[114 117 116 132 122  89 117 111 100 149 145 143 128 145 134 151 114 128
 175 191] = A
[122 142  65 146 141 138 103  64 105 148 179 166 192 120 159 118  66 167
 162 135] = J
[115 127 125 103 135 146 113  95 148 102 159 164 165 153 101 124 154 126
 170 148] = H
[111 110 117  98 110 123 128 115 135 127 109 100 115  99 111 112 114  92
 140 138] = N
[129 155 108 123  98 129 160 134 126 117 176 151 142 120 107 135 167 168
 116 120] = V
[144 155 126 160 154 161  94 134 137 131 159 122 165 100 164 141 115 116
 131 113] = E
[166 164  53 169 151 176 113 133  33 189 138 122 120 110 155 119 100 128
  50 130] = U
[164 174  95 177 128 123 110 100 114 114 102  75 111  89 207 158  80 118
 192 133] = Y
[174 131  82 159 122  73 209 167  87  93 120 112 100 133 147 158 143 147
  79  85] = C
[144 178 164 132 179 106 102 100 159  85 108 112 129  97 152 144 139 117
 122 151] = M
[115 126  78 114 158 105 137 185 137 139 140  79 148 180 122 121 119 132
 176 124] = P
asked: [110 123 128]
N
asked: [103 135 146 113  95 148 102 159 164]
H

[136 128 103 134] : neb
[ 41 142 130 131] : bib
[122 128 134 114] : vuz
[137 128  96 133] : kuvu
[142 130  41 114] : Gurav
[136 128 101 134] : lif
rev: [ 96 128]
kuvu
asked: [122 128 134]
vuz
rev: [134 101]
lif
asked: [142 130  41]
Gurav
rev: [114 134 128]
vuz

[137 120 140 176 176 114 102  72  81 151 137 182  85 199] : dovap
[139  42 125 119  81 205 197  58 120 186 187 155 123 119] : busip
[ 71 190 127  85 151 176 137 114  81 102 182 199  72 176] : mimok
[ 75 204  98  94 110 184 179 200 162 145 168 139 161 145] : dil
[ 88 112 159  68  74 183 128 140  65 148 210 160 127 144] : lako
[ 85 127 140 137 103  70 190 176 138 100 115 105 164 144] : vapo
asked: [114  81 102 182 199  72]
mimok
asked: [176 176 114 102  72  81 151 137 182  85 199]
dovap
rev: [144 127 160 210 148  65 140 128]
lako
rev: [184 110]
dil
asked: [151 176 137 114  81 102 182 199]
mimok

[108 104 130 114 130 172 173 121  40  90 110 154 204 136  73  96 107 162
 174 150  86  72 146  93 199 142 122  94 200 102 129  92 131 109 101 139
 194 153 186 147 123  89 135 158  88 166  65 145  47 128 185]  nunu
[116 130 172 173 121  40  90 110  54  97 115 163 153 137 121 134 138  93
 215 133 168 135  98 148 137 114 165 158 118 164 185 133 167 206 125 142
 200  96 235 105 111  83 146 165  67 146  92 125 155 113 191]  vimu
[125 105 145 119 129 138 147 117  92 108 143 108 201 128  50  95 135 175
 136 189  82  83 161 112 211 139 128 101 192  97 131 121 150 112 130 153
 129 164 176 157 108 111  94 174 154 158  79 142  73 128 171]  Tav
asked: [105 145]
Tav
rev: [ 54 110  90]
vimu
rev: [110  90  40 121 173 172 130 114]
nunu

[110  42 120  69 128] = reda
[119  61  90 119  21] = noza
[101 134 115 163 117] = Dipu
[119  61  56  90 116] = puna
[119  61 124  89  91] = sog
[121  42 120  69 128] = Zas
[108 143 121 138 202] = gimu
rev: [ 89 124]
sog
asked: [119  61  56  90]
puna
asked: [119  61 124  89  91]
sog
asked: [108 143]
gimu

[155 137 115 150 144 147 176 126 129 115 153 128 109  60  81  78 108 121
 146 172  82 154 157  83 164  95 162  73 161 168 123 146 154 138  95 144] : Luzek
[137  97  83 146 113 127 173 165 134  96 134  83 100 108 113  94 105 157
 143 176  62 164 127  83 160 122 115 122 121 125 145 156 136 201  95 147] : dur
[138 194 127 150 102 134 127  56 136 131  49 189 147 115 121 166 141 118
 164  85 155  80 162 148 113 140 146 118 146 117 122 124 158 113 173 119] : lomi
[128 106  60 153  93  99 145  88 114  95  99 165 153 148 112 126 103 158
 140 134 140 129  75 147 163 130 106 126 116  52 176 155 162 199 171 119] : pake
[146  98  75 131 108 125 150 166 170 130  87  41  86 119 163 137 138 143
 168 160  51 137 154  93 110 147 160 144 119 121 130 144 122 151  99 149] : Tevu
[138 194 126 150 101 134 129  56 137 131  52 192 148 115 121 167 140 118
 162  85 156  83 164 148 112 140 147 122 134 141 132 146 121  80 122 149] : Narom
[155 137 115 150 144 147 176 126 129 115 153 128 109  60  81  78 108 121
 146 172  82 154 157  83 164  95 162  73 161 168 123 141 156 138  96 144] : tozag
[138 194 126 150 101 134 129  56 137 131  52 192 148 115 121 167 140 118
 162  85 156  83 164 148 112 140 147 122 142 117 122 124 156 114 173 119] : nud
asked: [138 194 126 150 101 134 129  56 137 131  52 192 148 115 121 167 140 118
 162  85 156  83 164 148 112 140 147 122 142 117 122 124 156 114 173 119]
nud
asked: [157 143 176  62 164]
dur
asked: [155 137 115 150 144 147 176 126 129 115 153 128 109  60  81  78 108 121
 146 172  82 154 157  83 164  95 162  73 161 168 123 146 154 138  95 144]
Luzek
rev: [147 189  49 131 136  56 127 134 102 150 127 194]
lomi

[104 165  97 105 176  81 132 159 136  95  97 112 116 164  81  78  77 123] = Paget
[180 141  98  86 131  99 109 177 125 140 169  76 151  75  85 130 202  84] = miz
[125 129 175 131 131 135 141 127 143 161 116 139 104 131 151 129 107 157] = Zele
[145 123 154 112 119 128 126 148 135 169 150 110 127  91 132 142 169 125] = zup
[120 110 134 130 109 141 123 123 124 141 147 126 137 105 138 148 160 122] = Riv
[103 134  95 149 139 129 131 100 120  75  97 153 129 180 124 109  72 133] = lusov
[170 173  43 104 168  77 116 156 118  57 114 102 147 158  58  81 106  88] = Guk
[131 135 141 127 143 161 117 139 104 131 151 136 129 115 151 148 145 134] = sazik
rev: [151 131 104 139 116 161 143 127 141 135 131]
Zele
asked: [104 168]
Guk
rev: [138 105 137 126 147 141 124 123]
Riv
rev: [169 142 132  91 127 110]
zup
asked: [ 81 132 159 136  95  97]
Paget
rev: [ 76 169 140 125]
miz
asked: [164  81  78  77]
Paget

